Each row has a class, written as a number after it.
[ 161 -102   52   66 -139 -168  -11 -182  143  125  -19   20 -135   95
    6   70  147   73  -75 -276   76    1  247 -120   19   60  -73  -96
  -61 -118   34   52  203] -> 1
[-108 -201 -211  105  -30  282  157 -207  110 -121 -219   37  -88  265
  -42  181  272   57  171   15 -177  107   79  138 -113  -32  -15  -48
  -80  398  -48 -279   32] -> 5
[ 239   -8   79  -27  186  325   12 -120 -139  159  -51   -5  -49  150
   -7  197  353   49   58  -98    8  -66   73  -39 -148 -160   37    4
  371  287   65  169  203] -> 1
[ 333   94   71 -410  352  189 -328 -201  -76 -120 -107 -224   -4 -331
 -338 -632 -324 -347  217   76   92 -377  516  -74  204  -74  164 -135
 -161 -150  188   -9 -697] -> 5
[-394  -70   31 -228 -234  200 -239   51  -70 -145  150  130  -32 -201
   73 -176 -110   92  105   90   33   72 -252  258   98 -284  -48  364
  106  149 -232   29 -399] -> 8
[-111   15  -31   48  -60  138  239 -145 -205  -84  -66  111  -19  199
   43   67  128   88   14   49    8  -97  -68   67   21 -234  -45   53
   -1  117   18 -211  -51] -> 8
[ 296   42 -263   52  131  472  219   -2 -208  -44   13  -11  395  259
 -110   40  -40    8  -74  505  -69  -68 -198   31 -272    8   64 -195
  136  147  359  112  148] -> 0
[ -71 -199  -39 -118  154  295  216 -245  203    8 -177  111 -201  221
  -34  227  382   -3  139  -43  -71  -33  236 -173   13  -81  193  -66
   99  192  182 -343   75] -> 0
[  78 -272   46 -417  196   73   67  272  344  222  -23  163   43  -63
  -93  -87 -137 -228   73  137  159  213  283 -120  -45  -90   11   81
  175   78  -69  214   86] -> 8
[ 204 -104  -14  -76 -278  -25 -284 -392   92  -14  -84    9   -7    3
   54 -202 -186  261   24 -239   53   -5   45  137   82  159 -374   23
   -4 -157   -4   72  -88] -> 10
[  19 -189 -120 -174  213  307 -102  345  -68  292   80   60  130 -132
   31 -492 -328 -207 -106  130  110  255  -68  239  147 -135   20 -149
  234  293  -58    6  -55] -> 7
[-221 -162 -242   66    0  -46   72  -97  -71 -138 -152 -117  -65  -63
 -121  -85  -26 -135   34   80   13   12  -81  150  -71  233   -7 -163
  -80   57   81 -176  -36] -> 0
[ -82 -115  -71  211  -80  269  177 -102  -26   60  -32   -4 -218  108
  -49   43  251    2 -113  -49   70  -57  -28  106 -131  -72  222 -112
  -48  124  -95   84  139] -> 0
[ 287    4  191 -256   84  282 -133  -37 -103  118  -71   50   72   21
   -2 -153  -14    7   27  -95   66   -7   71  -24   -8 -120  -96   70
  244  147  -80  195  -55] -> 3
[ 186  -93  234  -65  174  237  231   37   21   39 -210   76   -4  206
   94  104  220   84  -26    6 -170  150   76  -79 -102   38   14 -124
  279  298 -104  -51  401] -> 9
[-101  135 -249   79 -218  -41  -92 -114  153 -244 -139   55  182   34
   46    2  -35  204   59 -112 -262 -124  -13 -147  122  224   16  -39
 -367  129  336 -603 -631] -> 4
[ 272 -176  239 -273  108  222  -51 -299   74  -69 -398  -78  -66   78
   26  -94  -43   41   -8  -82   34 -256  240 -141  -40  279 -171  -77
  392  128   82  -21   58] -> 9
[  -7   -1  -49  -31  -48   37 -184  267  153  163   60   88 -135  -71
   65  -47 -233   91  -82   52  -30    5   -3   83  273  -37  -33   -5
  144  171   68  -63  -56] -> 8
[  49 -379  -20 -206 -307 -116  -13 -307  361 -199 -496   53  -40  -89
   36 -255  -84  -66  210 -149  129  -97  556  -97  140  271 -242  -38
  -38  109  119 -373 -291] -> 4
[-264   -9  112 -212  285  366   24  135 -139  116 -217   77  122  -47
  -15  -56   35   84   73  -73  -49    3  -21  144   16 -157  -69   40
  375  565 -139  -12  118] -> 3
[  90  -72 -169  -43  -72  141 -280  245  156  -39  -50  -95   -1 -189
  -55  -64 -139  -35  217  405 -196   47  103  171  -44   43   57 -207
  100  471  133  -13 -115] -> 8
[  34  -16  -70  354  148  215  436 -301 -415 -361  -71  -36   28  327
 -118  281  342  364 -258  288 -204 -203 -408  103 -208  -54  -21 -339
   15  231   98 -249  303] -> 1
[   5 -105   -7    1  -34  348  142 -103   92   60 -205  -25 -276  102
 -150  135  382   64  121  -76 -125    5  189   37  -68 -174  195  -84
  113  343   51  -76  158] -> 6
[  33   36   51  -76   93  293 -184 -189 -192   71 -104 -135   50    2
   26  -23  148  128  193 -141 -148   42 -132  120 -159 -187  -40    0
   95  160 -219  172  134] -> 4
[-199  181   16 -115 -129  -80 -247   76 -111   56 -163   79  109 -245
 -127 -286 -372   99   21 -263   78   43  -66  176  224   47 -251   -1
 -181  -12   -9   88 -188] -> 3
[ -31   40   14 -487   15   42 -592  174   -9   53 -168  -70  -54 -472
  -95 -527 -426 -184  368   78   29   35  145  210  157  -69  -79   19
   79  188  -89  109 -454] -> 8
[  35  143 -169  -48  -45  -22 -133   37  -80  102 -138   52  -25   27
   57 -208 -112  -64  212    7 -100  112   82  135   33   70  -11 -177
 -102  173  141 -196 -183] -> 1
[ 193   65  -53 -156   76  278 -653    7  111   59 -378  -67   51 -268
  -23 -281 -228  155  200   81    3 -173    6  383  155  -26 -189  -53
  413  260  134 -169 -261] -> 8
[  42  213  -81 -105 -236  -50 -130   -2  -23 -261 -445   51  229 -169
  -38 -448 -568  109   94    4  -68 -112    4  148  192  236 -371 -255
 -143  224  159 -250 -419] -> 6
[  -5  239  -54  201   35 -166  146  398 -122  293  443  140   44  168
   -5  266  -33   65  -48   80  -75  274 -250  110  -69  -34    2  -56
 -169   65    6  241  136] -> 7
[ 143  278  -15 -186  -64  346 -174   25   -7   -2 -109  128  141   47
    3 -204 -164  265  101  -20 -125  -95  -52  171  159 -408 -198   41
  192  341  -63  -35 -211] -> 1
[  31  229  207 -178  134  376  -59 -116 -107  150  -64   81  -10   75
   18  -70  -10  377 -128 -309 -107 -111 -214  -17  104 -254  -46  -10
  264   69  -35  104  122] -> 9
[  12  192   65 -187  171  293  148 -225 -149 -100  -30  129  272  175
   -8 -226 -169  186 -108  -26    5 -122 -241   42  -77  -23 -148   42
   59   18 -107   18 -146] -> 6
[ 213  387  105 -365   88 -141 -365  454 -123  303  244   -6  285 -452
 -223 -570 -562 -135  -44   81   92  109 -221  130  151   65  -68 -104
  -47   87  -18  150 -476] -> 3
[ 741  249  287 -135  348  854   77 -144  -34  -50  443  284   47  151
  -46 -163  109  178 -259  282   88  -67 -236   56  145 -263  134  131
  733  182   50  326 -112] -> 4
[ 345  -72  155 -401  353  694 -219  -24 -101  274  -75   47   19  -28
  -61   58  -95 -118  253  341  106  -78  -14   55  -14 -115   21   18
  569  352  307  203  -63] -> 5
[ -74  159  -38 -229  235   57 -171  -29  110  284   95  259   47  120
  110 -305  -75  352 -201 -317    1   77 -290   82   42 -189 -115    4
  171  154 -263 -147 -118] -> 7
[ 463   38  157 -101  196  307 -146 -100  -79   75  -22  -17   48    6
  118  -41  -81   58   44  123   -4  -70 -127  -35   29   -6   -2 -167
  256  -69  107   93   81] -> 5
[ 176   28  193 -345  -53  245   89 -224 -130   39 -364    9  252   80
  -30 -101   33   20  178 -125   44  -60   32  -82  -95 -157 -238  101
  140  163  -65  -79  -63] -> 2
[ 295  -33  130   41 -276  209  -11 -422  235  259  -85 -141 -183  -60
   12 -136  100  193 -130 -384  181 -254    1   -5  204 -104   57 -136
   33 -447   40 -114  149] -> 3
[ -30   58  -50   92   21  899  436 -315 -140 -350  -65   61 -221  290
 -131  -63  290   -2  -38  472 -175  -53  -72  218 -223 -194  384  101
  271  370  -49  152  122] -> 9
[ 545 -163   88 -145  100  254  -74 -339  348   46    7  144   -5   17
  -39  -99  129  114  -95  -89  359 -248  134 -100   80   14   20   -5
  268 -333  167   -8 -144] -> 5
[ 293  -47  108 -274   47  -22 -499  165  282  200 -183  -90 -154 -363
  221  -12 -128  -24  358  105  -12 -115  215 -132  206   25  105   51
  296 -156  182  -26  -75] -> 2
[ 571  -64  479 -107 -223  224   35 -492  -68  -14 -545 -164  -72  -88
  -69 -263   44  274  -54 -329  -98 -226  417 -242  227  164 -159 -374
   15   60   61  -32  389] -> 2
[ 278  -14 -155  104 -142 -255 -150 -143  -93  227  -47  -64  -21  -66
   77 -133 -238  183  -92 -294   43   -7  -98 -132   56  558 -108 -440
 -261 -327  383   67   89] -> 7
[ 221  113 -134  -84  -62   89 -252  289   51   59   49  132  128 -125
  -65 -298 -427   41  -56  244  139  -50 -160  211  202  -87 -117 -171
   87   70  176   -8 -333] -> 4
[-294 -389  151  -83    1  135   46  230  101  390 -434   35 -142  404
  -83  482  481  -95  -63 -414  -26  249  255  -41 -202  -63 -101  114
  199  673 -218 -157  418] -> 10
[  40 -104  190 -123  154  174   76 -179  -58  -49 -111   59  -19  148
   42   54  125   43   56  -22  -80   26  145  -50  -86   -8  -82    3
  128  284 -142   25  105] -> 10
[  68  184   42 -190  -22  127 -188   12 -253  -53   37   79  137 -143
  -29 -329 -421   75   51  311  -21    3 -229  211  167   87 -177   -1
  -31  107  -31   25 -213] -> 3
[ 208   30   96   87   51  119  279 -401  -51 -125 -283  -70  -20  271
 -134  153  185   32  -10   25   15 -335  196 -146 -194  102   -6 -220
 -220   23   -1  -53  128] -> 1
[ 423 -102  192 -106  -47  197 -106  179  -45  204 -343  -90  225  -61
    2  -97  -84  -12  -54  -52   51  -28  153  -80  -20   78 -146 -197
  237  251   42  137  267] -> 9
[ 141 -231   20    4  -27  369   20  258  -24  -16   50    6 -183   57
  -22  187  -20  -20 -138  470  -43   30 -174   33  -13  218  237 -151
  323   64  403   78  157] -> 9
[  -7  -56  128 -157  281  116 -117 -386 -330 -148 -178 -109  141  -84
  -90 -248   22  -17  -48  -55   96 -114 -137  118  -94  -42 -193  -35
  292   29   23 -121 -113] -> 3
[ 145  -25   41 -166  111  210  -37  -68  -77  124   28   -7   98  112
   -1  -56  -50   76  -51    3  -18   -1  -93  -50  -35 -210  -87  -77
  152   83  -37   98  131] -> 2
[ -58  358  102 -154 -202  -89 -389   99 -157  -10 -175   75    8 -312
   -1 -373 -402   61  152 -109  -42   -9  -20  106  229  -97 -111    9
 -186  -15   13   68 -381] -> 0
[-314   78 -312   73 -217   -7  228 -218  -63  129  182   -3 -167  150
  -94  -23   50   66   47 -382  -70   27   -6  -13  -29 -319  111  -45
 -442 -201  162   -5 -232] -> 3
[ 147  -47  186 -242  117  197 -323   31   93  449   41  -10 -217  -77
  137  164  115   83  141 -252   22   68 -109  -69   58 -252   88   29
  364  -91  104  108  118] -> 5
[ 260 -256   41  -52  313  424  132 -230  103    5 -173   61   78  333
   96  175  179  101  -54   40 -102  -13  120  -87  -43  -13 -106  -86
  338  280   43 -157  273] -> 1
[ 147  103 -142   15  -48  -84 -142 -250   29  236  -48  -16 -204   25
 -132 -426 -107  108 -213 -336  192 -187   42  166   77  153  -67 -313
  -46  -27   24  -80 -113] -> 1
[ 113   40    9  -22   42   -7   59  -81  -52 -106    4   68  154   58
 -165 -213 -100  -33 -199  100  105 -145  100  -61  -33  111  -15 -303
  -62  118  239 -122 -194] -> 9
[ 193  130  177   13  223  -42  -67  312 -287  383  -45  -71 -120  -29
  -29 -103 -328   23 -284  -81   35  -41 -108    1  133  156  -23 -466
  154  -45  184  284  440] -> 1
[ 159 -122  -54   -5 -325 -458  152 -399 -138   -7 -281  -96   26 -144
  217 -221 -272   58  155   30  -37  162  -98  -95  -27  235 -283 -168
 -310 -477   81 -143  227] -> 4
[ 293 -107  -60  -25 -153  188 -151 -327  149   22  -84  -21 -113   26
  -41 -181 -112  214 -103 -221  130 -144   -7   94  136  208 -192 -165
  160 -114  127   52   23] -> 6
[ 169  236  205 -276   39  205 -470  138   36  -10  179  -94  -26 -558
   15 -408 -422  -13  237   80 -165  152   -1   87  244 -252   87   45
   78 -171 -132  523 -106] -> 1
[  -5  -40  -68  -45  -47  121  131  -75   41  225 -139  -20 -121   26
  -34   99  117   34  199  -65  -41   29   51   23  -36  -96   42 -194
  -62  150   41  -49  205] -> 1
[ 202   86  -37   34 -241  -23  -33  -41  314  242  -30   58 -124  -53
   44 -211 -164  296 -173 -281  101 -118  -98   60  118  202   -8 -280
  -17 -213   86  -23   11] -> 3
[ 498   92    0  -87   58 -285 -267  289   17  317  108  -91  154 -245
  203 -330 -436   32 -155  129   65  -82  -86 -197   83   99   78 -180
 -106 -538   77  159   38] -> 9
[  39 -211 -410  -37 -320  -48  232  -96   98  -66  394  148  151   42
  112 -272 -498   14  -33  328  152  103  -81  -66   50 -317  -98 -155
 -347 -493  159  299   -5] -> 7
[ 270 -120  -31   35 -135   99 -183 -163  240  166 -174  -17 -135 -151
   73 -231  -98  130    5 -218   -1   19  229    7  186  116    0 -192
   33  -52  147   -5   93] -> 5
[-117  -70  128 -249 -233   -8 -193    8   11  -72  -97   58   23 -315
  172 -302  -92  -26  380   63  -34  138  121  140   84 -399 -115  205
    2  240 -344  -46 -296] -> 4
[ 246  203 -121    2  -89 -312   19  -48   14  183   30   32    7  110
   40 -148  -86   75  -38 -193   20   49  -49   28   18  164 -203  -24
  -55  -96  -37 -104  -39] -> 8
[  86  -25  -43 -116  -57   68  -32 -249  -67 -179 -343  -40 -247   21
  -75 -156  -59   16  183  -69 -146 -119  263  -36  142  217  -62 -154
  -81  214  170 -228 -198] -> 5
[ 435 -297  104 -167  -72  -74 -321   85  344  315 -207   45 -134  -68
   44 -180   67  114  -93 -395  219   25  263  -54   59  197 -120 -166
  252   34  -72   63   95] -> 2
